Here is a tiny trained network, its code and every weight. The questions are about switching its units off for an input and a target symbol, where a switched-off unit gives its printed mean instead of its output.

import numpy as np


def w(rows, s, z=0):
    codes = np.array(rows[::2]) - 128.0
    scale = np.full(codes.shape[1], s)
    scale[-1] = z or s
    return codes * scale


def norm(h):
    return h / np.sqrt((h * h).mean(-1, keepdims=True) + 1e-5)


def f(y):
    return np.maximum(y, 0)


def softmax(a):
    e = np.exp(a - a.max(-1, keepdims=True))
    return e / e.sum(-1, keepdims=True)


def log_softmax(a):
    a = a - a.max(-1, keepdims=True)
    return a - np.log(np.exp(a).sum(-1, keepdims=True))


def net(x, mask):
    ids = ['αβγδεηθξπστφψω'.index(c) for c in x.split()]
    T = len(ids)
    res = E[ids] + P[:T]
    u = 0
    for l in range(2):
        q, k, v = (norm(res) @ M[l].T for M in (Q, K, V))
        z = softmax(np.where(np.tri(T) > 0, q @ k.T / 4**0.5, -1e9)) @ v
        res = res + np.where(mask[u], z, O[l][:, -1]) @ O[l][:, :-1]
        u += 1
        y = f(norm(res) @ A[l][:, :-1].T + A[l][:, -1])
        res = res + np.where(mask[u : u + 4], y, B[l][:, -1]) @ B[l][:, :-1]
        u += 4
    return log_softmax(norm(res)[-1] @ U[:, :-1].T + U[:, -1])


Q, K, V, O, A, B = {}, {}, {}, {}, {}, {}
E = w([
[99,157,47],'α',
[72,136,78],'β',
[131,111,97],'γ',
[218,98,222],'δ',
[123,106,127],'ε',
[72,166,81],'η',
[122,147,201],'θ',
[50,109,91],'ξ',
[166,144,118],'π',
[23,89,39],'σ',
[153,126,97],'τ',
[254,116,41],'φ',
[103,160,205],'ψ',
[130,57,114],'ω',
],0.0089)
P = w([
[125,166,91],'0',
[113,38,74],'1',
[129,183,254],'2',
[111,41,81],'3',
[123,122,213],'4',
[110,39,77],'5',
[135,211,199],'6',
],0.006)
Q[0] = w([
[54,79,229],'L0H1',
[113,118,98],'L0H1',
[103,253,111],'L0H1',
[94,223,74],'L0H1',
],0.016)
K[0] = w([
[78,250,98],'L0H1',
[86,85,135],'L0H1',
[118,142,245],'L0H1',
[76,84,234],'L0H1',
],0.015)
V[0] = w([
[120,101,135],'L0H1',
[159,53,251],'L0H1',
[77,45,178],'L0H1',
[237,160,169],'L0H1',
],0.0024)
O[0] = w([
[132,140,143,121],'L0H1',
[242,98,252,4],'L0H1',
[185,161,184,81],'L0H1',
[111,69,136,80],'L0H1',
],0.0036,0.0012)
A[0] = w([
[74,162,107,118],'L0N1',
[97,212,180,254],'L0N2',
[106,10,114,192],'L0N3',
[69,91,158,154],'L0N4',
],0.013,0.0023)
B[0] = w([
[142,130,220,186],'L0N1',
[63,39,100,235],'L0N2',
[245,111,94,255],'L0N3',
[206,193,118,181],'L0N4',
],0.012,0.0069)
Q[1] = w([
[122,129,178],'L1H1',
[110,106,152],'L1H1',
[73,92,252],'L1H1',
[146,152,89],'L1H1',
],0.028)
K[1] = w([
[84,178,128],'L1H1',
[122,143,108],'L1H1',
[46,254,110],'L1H1',
[144,107,152],'L1H1',
],0.023)
V[1] = w([
[113,186,144],'L1H1',
[147,141,108],'L1H1',
[63,123,36],'L1H1',
[175,7,174],'L1H1',
],0.019)
O[1] = w([
[121,155,174,93],'L1H1',
[180,142,121,171],'L1H1',
[149,27,194,3],'L1H1',
[73,124,8,223],'L1H1',
],0.019,0.0058)
A[1] = w([
[77,203,15,253],'L1N1',
[180,125,202,184],'L1N2',
[9,86,118,113],'L1N3',
[134,217,192,45],'L1N4',
],0.015,0.0042)
B[1] = w([
[90,124,250,253],'L1N1',
[107,137,51,157],'L1N2',
[196,203,85,148],'L1N3',
[189,96,35,150],'L1N4',
],0.018)
U = w([
[164,87,217,172],'α',
[108,51,197,104],'β',
[113,155,189,66],'γ',
[41,124,70,60],'δ',
[84,159,140,253],'ε',
[131,51,183,147],'η',
[99,67,90,131],'θ',
[130,167,184,46],'ξ',
[212,198,64,145],'π',
[183,117,68,113],'σ',
[254,155,215,158],'τ',
[180,73,94,172],'φ',
[88,50,66,113],'ψ',
[60,192,35,50],'ω',
],0.012,0.0038)

Each question gives the input, a string of symbols that net reads in full, and the target symbol t.
The units are the heads (4 rows each of Q, K, V and O) and the neurons (one row each of A and B). Each row of codes is followed by its name. A weight is (code - 128) times the scale printed after its matrix; where a second scale follows, it is the last column's (O, A, B and U).
mask holds one flag per unit, layer by layer, with each layer's heads first. A switched-off unit (its flag False) gives its mean, the last column of its rows in O or B, instead of its output. The means were averaged over made-up inputs and are rounded, as every weight is.
A unit's drop is (log p(t) with every unit on - log p(t) with that unit switched off) / (log p(t) with every unit on - log p(t) with every unit switched off).
The circuit of an input: a set's keep is (log p(t) with only the set's units on - log p(t) with every unit switched off) / (log p(t) with every unit on - log p(t) with every unit switched off). Starting from all 10 units, units are removed one at a time, each time the one whose removal leaves the highest keep (on an exact tie, the one counted first), for as long as the keep stays at least 0.8.
circuit, biggest first: the units of the circuit, biggest drop first
unit that matters most: the unit with the biggest drop
top k neurons: the k neurons with the biggest drops, biggest first
top k neurons in layer l: the k neurons of layer l with the biggest drops, biggest first
drop when u is switched off: that unit's drop, to one decimal
input τ β ε, target τ: unit that matters most => L0N3
input φ τ δ φ, target ω: circuit, biggest first => (L1H1, L0N2)
input τ τ ξ τ τ, target τ: circuit, biggest first => (L0N3, L0H1)
input τ τ ξ, target τ: circuit, biggest first => (L0N3, L0N2, L1H1, L1N1)
input τ ε ψ, target τ: top 3 neurons in layer 1 => (L1N1, L1N4, L1N2)
input π π α α γ, target π: circuit, biggest first => (L0N3, L0N2, L1H1)
input τ σ ε π δ π α, target τ: top 3 neurons => (L0N3, L0N2, L0N4)
input π α φ ω σ φ ψ, target π: top 3 neurons => (L0N1, L0N3, L0N2)
input τ ε σ, target τ: top 4 neurons => (L0N1, L0N3, L0N2, L0N4)
input π δ ε γ τ τ ε, target π: top 2 neurons => (L0N3, L0N1)
input τ ψ θ, target τ: top 2 neurons => (L0N3, L0N2)
input τ β π τ ε, target τ: top 4 neurons => (L0N3, L0N2, L0N4, L1N1)
input π θ θ, target π: top 3 neurons in layer 0 => (L0N3, L0N1, L0N2)
input τ τ ε α γ, target τ: circuit, biggest first => (L0N3)
input τ α θ σ α, target τ: circuit, biggest first => (L0N3, L0N2, L1H1, L1N1)
input τ π ε θ θ ε ω, target τ: circuit, biggest first => (L0N3, L0H1)
input τ ε γ, target τ: circuit, biggest first => (L0N3, L0N2, L1H1, L1N1)
input ξ δ θ τ τ ε, target ω: top 2 neurons => (L0N2, L1N1)
input π η α ω π τ η, target π: top 2 neurons in layer 0 => (L0N1, L0N3)
input τ θ γ ω ε τ, target ψ: top neuron => (L0N4)
input τ φ τ, target τ: top 3 neurons => (L0N3, L0N2, L0N4)
input ψ ω δ π, target ω: top 2 neurons in layer 0 => (L0N2, L0N1)
input π ε σ τ η, target π: top 4 neurons => (L0N3, L0N1, L0N2, L1N1)
input τ β ε δ, target ω: top 2 neurons in layer 0 => (L0N2, L0N3)
input τ α θ ω τ τ, target ψ: top 3 neurons in layer 0 => (L0N4, L0N1, L0N3)
input π π δ, target π: drop when L0N2 is switched off => 0.8
input τ τ ξ θ θ, target τ: drop when L0N2 is switched off => 1.5
input π π θ σ α π ξ, target π: drop when L0N3 is switched off => 1.6
input τ τ β, target τ: drop when L0N3 is switched off => 1.1
